Here is a tiny trained network, its code and every weight. The questions are about switching its units off for an input and a target symbol, where a switched-off unit gives its printed mean instead of its output.

import numpy as np


def w(rows, s, z=0):
    codes = np.array(rows[::2]) - 128.0
    scale = np.full(codes.shape[1], s)
    scale[-1] = z or s
    return codes * scale


def norm(h):
    return h / np.sqrt((h * h).mean(-1, keepdims=True) + 1e-5)


def f(y):
    return np.maximum(y, 0)


def softmax(a):
    e = np.exp(a - a.max(-1, keepdims=True))
    return e / e.sum(-1, keepdims=True)


def log_softmax(a):
    a = a - a.max(-1, keepdims=True)
    return a - np.log(np.exp(a).sum(-1, keepdims=True))


def net(x, mask):
    ids = ['αγδζημξστφψω'.index(c) for c in x.split()]
    T = len(ids)
    res = E[ids] + P[:T]
    q, k, v = (norm(res) @ M[0].T for M in (Q, K, V))
    z = softmax(np.where(np.tri(T) > 0, q @ k.T / 3**0.5, -1e9)) @ v
    res = res + np.where(mask[0], z, O[0][:, -1]) @ O[0][:, :-1]
    y = f(norm(res) @ A[0][:, :-1].T + A[0][:, -1])
    res = res + np.where(mask[1:13], y, B[0][:, -1]) @ B[0][:, :-1]
    return log_softmax(norm(res)[-1] @ U[:, :-1].T + U[:, -1])


Q, K, V, O, A, B = {}, {}, {}, {}, {}, {}
E = w([
[2,66,130,64],'α',
[135,150,206,72],'γ',
[140,145,126,110],'δ',
[106,127,121,104],'ζ',
[137,91,125,118],'η',
[48,58,216,211],'μ',
[129,146,111,116],'ξ',
[183,133,107,129],'σ',
[179,139,130,110],'τ',
[74,107,121,90],'φ',
[186,150,135,104],'ψ',
[135,127,85,130],'ω',
],0.017)
P = w([
[117,96,172,139],'0',
[129,34,145,70],'1',
[69,140,157,55],'2',
[140,120,147,143],'3',
[108,2,104,104],'4',
[147,201,166,149],'5',
[127,119,125,120],'6',
[101,29,113,197],'7',
[107,194,107,135],'8',
],0.02)
Q[0] = w([
[142,8,72,127],'H1',
[78,163,207,230],'H1',
[122,92,148,233],'H1',
],0.017)
K[0] = w([
[122,252,34,116],'H1',
[88,2,132,30],'H1',
[141,80,52,57],'H1',
],0.015)
V[0] = w([
[190,159,124,168],'H1',
[170,165,250,102],'H1',
[116,160,167,68],'H1',
],0.013)
O[0] = w([
[183,170,48,184,1],'H1',
[39,105,105,254,243],'H1',
[63,66,208,190,162],'H1',
],0.009,0.0039)
A[0] = w([
[67,204,178,160,109],'N1',
[108,69,127,48,151],'N2',
[99,250,116,120,142],'N3',
[154,128,52,78,165],'N4',
[150,135,121,188,136],'N5',
[52,166,81,116,94],'N6',
[88,171,92,69,85],'N7',
[81,198,100,67,1],'N8',
[168,39,137,123,197],'N9',
[139,38,96,102,156],'N10',
[115,192,185,87,130],'N11',
[167,21,90,122,122],'N12',
],0.018,0.006)
B[0] = w([
[207,189,101,21,218],'N1',
[230,147,136,206,255],'N2',
[44,141,138,50,198],'N3',
[183,189,179,109,205],'N4',
[175,90,131,83,167],'N5',
[116,177,144,168,175],'N6',
[118,39,134,63,174],'N7',
[122,6,185,60,164],'N8',
[85,101,36,169,237],'N9',
[73,204,103,106,226],'N10',
[52,117,150,19,204],'N11',
[108,105,207,153,217],'N12',
],0.021,0.009)
U = w([
[168,65,65,100,115],'α',
[59,152,151,152,224],'γ',
[113,185,4,126,4],'δ',
[90,118,111,100,214],'ζ',
[73,82,116,142,51],'η',
[156,37,124,134,115],'μ',
[217,178,171,172,165],'ξ',
[44,78,69,105,8],'σ',
[55,185,100,133,11],'τ',
[167,51,92,114,109],'φ',
[107,131,68,107,106],'ψ',
[84,52,175,76,230],'ω',
],0.014,0.0035)

Each question gives the input, a string of symbols that net reads in full, and the target symbol t.
The units are the heads (3 rows each of Q, K, V and O) and the neurons (one row each of A and B). Each row of codes is followed by its name. A weight is (code - 128) times the scale printed after its matrix; where a second scale follows, it is the last column's (O, A, B and U).
mask holds one flag per unit, heads first, then neurons. A switched-off unit (its flag False) gives its mean, the last column of its rows in O or B, instead of its output. The means were averaged over made-up inputs and are rounded, as every weight is.
A unit's drop is (log p(t) with every unit on - log p(t) with that unit switched off) / (log p(t) with every unit on - log p(t) with every unit switched off).
The circuit of an input: a set's keep is (log p(t) with only the set's units on - log p(t) with every unit switched off) / (log p(t) with every unit on - log p(t) with every unit switched off). Starting from the 12 units with the biggest drops (on a tie, the unit counted first), units are removed one at a time, each time the one whose removal leaves the highest keep (on an exact tie, the one counted first), for as long as the keep stays at least 0.8.
circuit, biggest first: the units of the circuit, biggest drop first
k most important neurons: the k neurons with the biggest drops, biggest first
drop when u is switched off: that unit's drop, to one decimal
input ω ζ ω ω ξ σ γ ω η, target ω: circuit, biggest first	N8
input ω γ ω ψ ω τ ω γ, target ξ: circuit, biggest first	N2; H1
input ω γ ζ ω ψ ξ, target ω: circuit, biggest first	H1; N8
input φ ψ ω ω σ, target ξ: circuit, biggest first	H1; N4
input ω ω ω ω τ, target ξ: circuit, biggest first	H1; N4
input ω ω γ ζ ω ζ ω γ, target ξ: circuit, biggest first	H1; N2
input μ ω μ ω δ, target ξ: circuit, biggest first	H1; N4
input γ ζ ω σ ω ω σ, target ξ: circuit, biggest first	H1; N9
input σ τ φ ψ, target α: 2 most important neurons	N5; N2
input γ α ζ ζ, target δ: 2 most important neurons	N12; N8
input ω ψ ω α, target γ: 3 most important neurons	N2; N7; N8
input τ γ τ ω η, target ξ: 2 most important neurons	N4; N12
input γ ω φ, target γ: 2 most important neurons	N9; N6
input γ ω ψ ζ, target δ: 3 most important neurons	N12; N4; N8
input ψ τ ζ ω α, target ξ: 2 most important neurons	N2; N4
input ω ω ω ψ, target α: most important neuron	N2
input ω ω ω ω ψ α ζ ω φ, target ω: drop when H1 is switched off	0.2
input ω ω ω ω ζ, target ξ: drop when N4 is switched off	0.2
input ω φ α γ ψ ζ τ ψ ξ, target ω: drop when N8 is switched off	0.2
input ω ζ ω ζ α ω ζ ξ δ, target ω: drop when H1 is switched off	0.1
input α ω δ σ, target μ: most important neuron	N1
